Here is a tiny trained network, its code and every weight. The questions are about switching its units off for an input and a class, where a switched-off unit gives its printed mean instead of its output.

import numpy as np


def w(rows, s, z=0):
    codes = np.array(rows[::2]) - 128.0
    scale = np.full(codes.shape[1], s)
    scale[-1] = z or s
    return codes * scale


def f(y):
    return np.maximum(y, 0)


def log_softmax(a):
    a = a - a.max(-1, keepdims=True)
    return a - np.log(np.exp(a).sum(-1, keepdims=True))


def net(x, mask):
    res = np.array(x, float).reshape(1, 6) / 4 @ E
    y = f(res @ A[0][:, :-1].T + A[0][:, -1])
    res = res + np.where(mask, y, B[0][:, -1]) @ B[0][:, :-1]
    return log_softmax(res[-1] @ U[:, :-1].T + U[:, -1])


A, B = {}, {}
E = w([
[145,39,90,46,127,217,180,119,94,116],'x0',
[90,137,113,142,77,178,113,105,165,254],'x1',
[138,66,114,108,63,89,91,26,87,93],'x2',
[77,149,122,127,219,96,26,114,170,102],'x3',
[216,49,178,109,172,131,110,81,75,181],'x4',
[180,124,85,107,141,74,98,140,124,178],'x5',
],0.012)
A[0] = w([
[68,232,172,204,161,150,76,177,177,190,219],'neuron 1',
[102,163,51,73,85,145,84,107,144,192,186],'neuron 2',
[177,85,35,54,212,165,174,160,120,183,183],'neuron 3',
[23,95,38,58,195,143,33,97,151,53,126],'neuron 4',
[121,118,78,97,6,86,178,91,136,59,253],'neuron 5',
[111,200,153,185,2,117,181,156,128,253,228],'neuron 6',
[9,165,47,149,86,131,83,107,202,137,219],'neuron 7',
[185,105,247,110,182,114,96,99,152,33,201],'neuron 8',
],0.0093,0.0032)
B[0] = w([
[59,73,200,164,101,135,250,167,207,108,254],'neuron 1',
[142,156,124,91,174,140,85,110,165,143,187],'neuron 2',
[187,95,95,3,140,124,184,183,141,149,215],'neuron 3',
[77,164,86,27,107,126,69,114,91,87,219],'neuron 4',
[148,161,67,205,142,142,118,182,10,116,222],'neuron 5',
[212,144,63,225,139,142,126,136,243,184,240],'neuron 6',
[32,180,90,108,74,74,93,117,236,80,226],'neuron 7',
[117,119,163,130,112,134,103,97,16,138,237],'neuron 8',
],0.011,0.016)
U = w([
[29,210,70,71,104,120,63,120,180,77,209],'0',
[111,139,173,127,161,119,53,62,6,74,130],'1',
[164,125,140,117,174,151,111,104,223,227,180],'2',
[44,138,230,165,140,105,183,165,188,98,56],'3',
[147,206,35,205,92,154,117,166,151,116,6],'4',
[162,113,97,2,178,141,132,171,59,107,172],'5',
],0.0084,0.0017)

Each question gives the input, the list of numbers given to net, and the class t.
The units are the neurons (one row each of A and B). Each row of codes is followed by its name. A weight is (code - 128) times the scale printed after its matrix; where a second scale follows, it is the last column's (A, B and U).
mask holds one flag per neuron, in row order. A switched-off neuron (its flag False) gives its mean, the last column of its row in B, instead of its output. The means were averaged over made-up inputs and are rounded, as every weight is.
A unit's drop is (log p(t) with every unit on - log p(t) with that unit switched off) / (log p(t) with every unit on - log p(t) with every unit switched off).
The circuit of an input: a set's keep is (log p(t) with only the set's units on - log p(t) with every unit switched off) / (log p(t) with every unit on - log p(t) with every unit switched off). Starting from all 8 units, units are removed one at a time, each time the one whose removal leaves the highest keep (on an exact tie, the one counted first), for as long as the keep stays at least 0.8.
units of the circuit, in order: the units of the circuit, biggest drop first
k most important neurons: the k neurons with the biggest drops, biggest first
drop when u is switched off: that unit's drop, to one decimal
input [-3,2,-7,-8,1,-1], class 2: units of the circuit, in order : neuron 6; neuron 5
input [3,2,-2,2,3,-6], class 5: 2 most important neurons : neuron 6; neuron 1
input [6,-3,7,-7,-8,-6], class 4: units of the circuit, in order : neuron 5
input [-4,-3,-7,-5,7,1], class 2: units of the circuit, in order : neuron 5; neuron 7
input [3,3,-4,-8,5,-7], class 2: 2 most important neurons : neuron 6; neuron 5
input [-6,1,6,-3,-6,-2], class 4: 2 most important neurons : neuron 6; neuron 5
input [3,0,-5,1,-1,1], class 5: 2 most important neurons : neuron 6; neuron 3
input [5,-1,4,1,-1,-3], class 5: 2 most important neurons : neuron 7; neuron 8
input [-4,3,7,0,-2,5], class 4: 4 most important neurons : neuron 5; neuron 6; neuron 4; neuron 3
input [-6,-3,-5,-1,-8,1], class 3: drop when neuron 1 is switched off : 1.0
input [-1,-2,-3,0,8,-5], class 1: drop when neuron 8 is switched off : 0.2
input [-4,4,-6,5,4,1], class 3: drop when neuron 1 is switched off : 0.6
